Here is a tiny trained network, its code and every weight. The questions are about switching its units off for an input and a target symbol, where a switched-off unit gives its printed mean instead of its output.

import numpy as np


def w(rows, s, z=0):
    codes = np.array(rows[::2]) - 128.0
    scale = np.full(codes.shape[1], s)
    scale[-1] = z or s
    return codes * scale


def norm(h):
    return h / np.sqrt((h * h).mean(-1, keepdims=True) + 1e-5)


def f(y):
    return y / 2 * (1 + np.tanh(0.7978845608 * (y + 0.044715 * y**3)))


def softmax(a):
    e = np.exp(a - a.max(-1, keepdims=True))
    return e / e.sum(-1, keepdims=True)


def log_softmax(a):
    a = a - a.max(-1, keepdims=True)
    return a - np.log(np.exp(a).sum(-1, keepdims=True))


def net(x, mask):
    ids = ['αγεζηλμξπστφψω'.index(c) for c in x.split()]
    T = len(ids)
    res = E[ids] + P[:T]
    u = 0
    for l in range(2):
        r = norm(res)
        for j in range(3):
            rows = slice(2 * j, 2 * j + 2)
            q, k, v = (r @ M[l][rows].T for M in (Q, K, V))
            z = softmax(np.where(np.tri(T) > 0, q @ k.T / 2**0.5, -1e9)) @ v
            o = O[l][rows]
            res = res + np.where(mask[u + j], z, o[:, -1]) @ o[:, :-1]
        u += 3
        y = f(norm(res) @ A[l][:, :-1].T + A[l][:, -1])
        res = res + np.where(mask[u : u + 4], y, B[l][:, -1]) @ B[l][:, :-1]
        u += 4
    return log_softmax(norm(res)[-1] @ U[:, :-1].T + U[:, -1])


Q, K, V, O, A, B = {}, {}, {}, {}, {}, {}
E = w([
[157,147,167,139,159,115,124,92],'α',
[151,134,159,140,148,142,110,97],'γ',
[124,94,155,124,111,205,106,132],'ε',
[174,147,167,130,168,121,125,81],'ζ',
[143,105,133,139,115,183,59,105],'η',
[136,145,144,150,151,190,100,121],'λ',
[26,188,37,91,223,195,63,164],'μ',
[117,165,109,124,98,123,144,88],'ξ',
[90,124,148,199,135,110,90,139],'π',
[63,167,159,44,124,177,130,71],'σ',
[168,134,81,42,135,135,67,144],'τ',
[83,144,249,83,201,107,108,92],'φ',
[138,120,161,159,228,81,73,201],'ψ',
[115,222,183,93,208,108,214,218],'ω',
],0.021)
P = w([
[204,160,195,161,11,183,91,148],'0',
[201,181,184,159,56,134,87,143],'1',
[178,171,169,150,77,120,97,144],'2',
[164,156,158,157,106,147,104,124],'3',
[148,145,153,151,123,146,114,113],'4',
[138,135,147,151,137,151,114,105],'5',
[125,129,133,144,150,160,120,98],'6',
[110,118,126,139,162,162,116,89],'7',
[97,110,117,132,174,161,124,80],'8',
[86,98,101,130,188,165,134,70],'9',
[72,106,86,124,203,152,132,64],'10',
[62,105,79,123,219,140,130,58],'11',
[44,104,64,116,225,159,118,51],'12',
],0.012)
Q[0] = w([
[144,124,131,146,86,82,152,109],'0.h1',
[131,59,156,118,90,121,129,152],'0.h1',
[154,112,161,160,111,195,120,26],'0.h2',
[112,178,111,129,173,170,9,118],'0.h2',
[164,150,154,136,157,110,124,102],'0.h3',
[168,119,72,130,127,91,153,147],'0.h3',
],0.012)
K[0] = w([
[168,251,116,144,111,155,90,118],'0.h1',
[145,157,149,128,120,173,114,152],'0.h1',
[55,88,24,139,129,105,82,62],'0.h2',
[92,2,99,70,251,73,179,124],'0.h2',
[120,112,94,110,172,145,100,116],'0.h3',
[155,101,125,100,75,129,113,170],'0.h3',
],0.009)
V[0] = w([
[142,125,169,74,183,149,157,153],'0.h1',
[165,72,108,188,156,230,166,66],'0.h1',
[3,170,180,159,61,118,145,106],'0.h2',
[176,122,168,87,201,161,229,119],'0.h2',
[93,246,89,208,113,100,123,60],'0.h3',
[151,102,64,133,188,123,165,64],'0.h3',
],0.0061)
O[0] = w([
[181,61,109,132,117,119,52,127,213],'0.h1',
[95,209,75,155,178,121,73,69,183],'0.h1',
[91,254,175,241,116,173,115,68,131],'0.h2',
[138,205,141,62,108,121,118,161,167],'0.h2',
[177,124,84,151,149,178,147,80,255],'0.h3',
[44,76,119,78,210,88,190,109,41],'0.h3',
],0.0066,0.0026)
A[0] = w([
[18,200,153,112,82,181,67,196,49],'0.n1',
[214,176,196,89,193,49,156,38,130],'0.n2',
[157,104,108,173,254,168,190,114,254],'0.n3',
[50,148,211,103,13,157,187,18,133],'0.n4',
],0.006,0.0085)
B[0] = w([
[164,67,117,154,241,144,185,69,128],'0.n1',
[123,99,115,128,113,195,91,133,179],'0.n2',
[67,126,103,119,12,150,92,173,245],'0.n3',
[164,155,112,71,114,12,51,147,153],'0.n4',
],0.011,0.012)
Q[1] = w([
[96,139,177,115,135,109,89,162],'1.h1',
[149,122,133,160,156,92,202,107],'1.h1',
[120,91,124,157,176,156,160,156],'1.h2',
[107,161,77,137,79,162,107,108],'1.h2',
[161,121,142,81,119,119,123,181],'1.h3',
[64,138,101,94,63,132,5,178],'1.h3',
],0.017)
K[1] = w([
[90,138,79,98,218,203,155,140],'1.h1',
[248,113,180,139,52,121,145,123],'1.h1',
[219,135,129,148,80,118,128,100],'1.h2',
[32,120,113,101,109,70,130,129],'1.h2',
[145,114,134,163,179,142,131,184],'1.h3',
[54,153,53,99,208,168,85,164],'1.h3',
],0.016)
V[1] = w([
[144,156,60,85,143,229,142,160],'1.h1',
[191,10,72,161,111,99,48,41],'1.h1',
[162,164,5,179,16,83,203,185],'1.h2',
[171,147,36,88,127,49,124,105],'1.h2',
[39,100,159,185,147,175,128,59],'1.h3',
[89,168,87,236,212,138,132,247],'1.h3',
],0.013)
O[1] = w([
[216,126,121,113,199,155,159,186,249],'1.h1',
[113,69,85,172,134,3,120,104,45],'1.h1',
[186,118,84,89,53,154,94,129,85],'1.h2',
[138,159,48,153,150,122,72,160,83],'1.h2',
[163,142,151,210,85,100,99,91,128],'1.h3',
[123,105,181,91,127,133,48,172,198],'1.h3',
],0.018,0.013)
A[1] = w([
[174,170,98,214,104,123,217,83,34],'1.n1',
[128,79,4,44,192,165,159,211,4],'1.n2',
[235,102,126,149,195,137,76,80,155],'1.n3',
[145,1,181,63,165,108,48,168,227],'1.n4',
],0.011,0.0038)
B[1] = w([
[123,125,151,76,205,159,39,175,166],'1.n1',
[76,30,93,137,65,122,211,191,176],'1.n2',
[169,193,153,128,134,62,213,203,182],'1.n3',
[96,238,131,129,163,30,104,249,254],'1.n4',
],0.013,0.012)
U = w([
[143,137,111,129,133,142,133,147,39],'α',
[64,158,193,156,134,130,207,111,141],'γ',
[117,213,51,151,177,159,109,104,130],'ε',
[18,122,137,63,91,80,58,184,5],'ζ',
[121,121,147,151,51,139,83,112,252],'η',
[215,93,111,104,219,127,162,107,92],'λ',
[221,203,160,180,106,94,255,134,72],'μ',
[199,171,40,141,78,138,108,121,145],'ξ',
[116,144,155,39,101,243,135,126,120],'π',
[168,88,122,167,145,88,129,120,211],'σ',
[151,91,118,88,150,134,78,114,107],'τ',
[149,64,169,103,163,137,115,108,99],'φ',
[113,94,73,109,111,113,209,164,251],'ψ',
[155,105,121,65,157,135,84,114,76],'ω',
],0.0098,0.0033)

Each question gives the input, a string of symbols that net reads in full, and the target symbol t.
The units are the heads (2 rows each of Q, K, V and O) and the neurons (one row each of A and B). Each row of codes is followed by its name. A weight is (code - 128) times the scale printed after its matrix; where a second scale follows, it is the last column's (O, A, B and U).
mask holds one flag per unit, layer by layer, with each layer's heads first. A switched-off unit (its flag False) gives its mean, the last column of its rows in O or B, instead of its output. The means were averaged over made-up inputs and are rounded, as every weight is.
A unit's drop is (log p(t) with every unit on - log p(t) with that unit switched off) / (log p(t) with every unit on - log p(t) with every unit switched off).
The circuit of an input: a set's keep is (log p(t) with only the set's units on - log p(t) with every unit switched off) / (log p(t) with every unit on - log p(t) with every unit switched off). Starting from the 12 units with the biggest drops (on a tie, the unit counted first), units are removed one at a time, each time the one whose removal leaves the highest keep (on an exact tie, the one counted first), for as long as the keep stays at least 0.8.
units of the circuit, in order: the units of the circuit, biggest drop first
top k neurons: the k neurons with the biggest drops, biggest first
k most important neurons of layer l: the k neurons of layer l with the biggest drops, biggest first
drop when u is switched off: that unit's drop, to one decimal
input ξ σ π ξ ζ ξ τ ζ λ λ, target μ: top neuron : [0.n4]
input τ γ ζ ζ ψ ζ ε τ, target ψ: units of the circuit, in order : [1.h3; 1.n2; 1.h1]
input α ω τ ψ, target π: 2 most important neurons of layer 0 : [0.n2; 0.n4]
input π η φ τ σ, target γ: units of the circuit, in order : [0.n3; 1.h2]
input ω α γ λ α α η τ σ ζ π, target ε: units of the circuit, in order : [1.h3; 0.h2; 1.n1; 0.n3]
input φ ζ ζ, target γ: units of the circuit, in order : [1.h2; 1.h1]
input τ ζ λ, target ψ: units of the circuit, in order : [1.h3; 1.n2; 1.h1]
input φ φ φ η, target γ: units of the circuit, in order : [1.h2; 1.h3]
input ε ε ξ, target ξ: units of the circuit, in order : [1.h2; 1.h3]
input τ ε σ, target ψ: units of the circuit, in order : [1.h3; 0.n4; 1.n2]
input ω ε ω τ τ ζ, target ψ: units of the circuit, in order : [1.h3; 1.n2]
input ζ λ λ ψ ζ τ σ α α α σ φ η, target γ: 2 most important neurons of layer 0 : [0.n3; 0.n1]
input ζ λ ζ α ξ η, target ξ: units of the circuit, in order : [1.h2; 1.h3]
input γ σ ζ, target ε: 2 most important neurons of layer 0 : [0.n4; 0.n3]
input α ζ ζ τ φ σ ζ ψ ε, target ζ: units of the circuit, in order : [1.h1]
input η γ π τ π ε ζ σ σ λ, target ε: top 2 neurons : [0.n4; 0.n3]
input α ω ω σ ε π λ α, target η: top 2 neurons : [0.n3; 1.n4]
input α σ λ τ λ π σ π, target ε: top 3 neurons : [0.n4; 1.n1; 1.n2]
input η η ε, target σ: top 2 neurons : [0.n3; 1.n4]
input φ α λ ω α η φ π φ γ, target γ: units of the circuit, in order : [1.h2]
input η ψ ζ π σ, target ε: top 3 neurons : [0.n4; 0.n1; 1.n2]
input π τ ω η α λ ω τ ε τ σ α, target ψ: top 3 neurons : [0.n3; 0.n4; 1.n2]
input λ τ ω ξ γ ζ σ η λ σ γ, target ε: top 2 neurons : [0.n3; 0.n4]
input ε π ζ ξ λ λ π τ φ σ ξ σ, target ε: top 2 neurons : [0.n4; 0.n2]
input ω ξ τ ψ τ ξ, target ζ: top 3 neurons : [0.n4; 0.n2; 0.n3]
input ξ λ α σ ω η π σ ξ, target ε: top 2 neurons : [0.n4; 1.n1]
input α η ψ α π σ ξ γ φ π φ τ π, target γ: top neuron : [0.n4]
input ζ ψ ξ γ, target ζ: drop when 1.n3 is switched off : 0.0
input τ σ η, target ψ: drop when 1.h3 is switched off : 1.1
input τ γ ξ π ψ, target ζ: drop when 1.h1 is switched off : 0.4
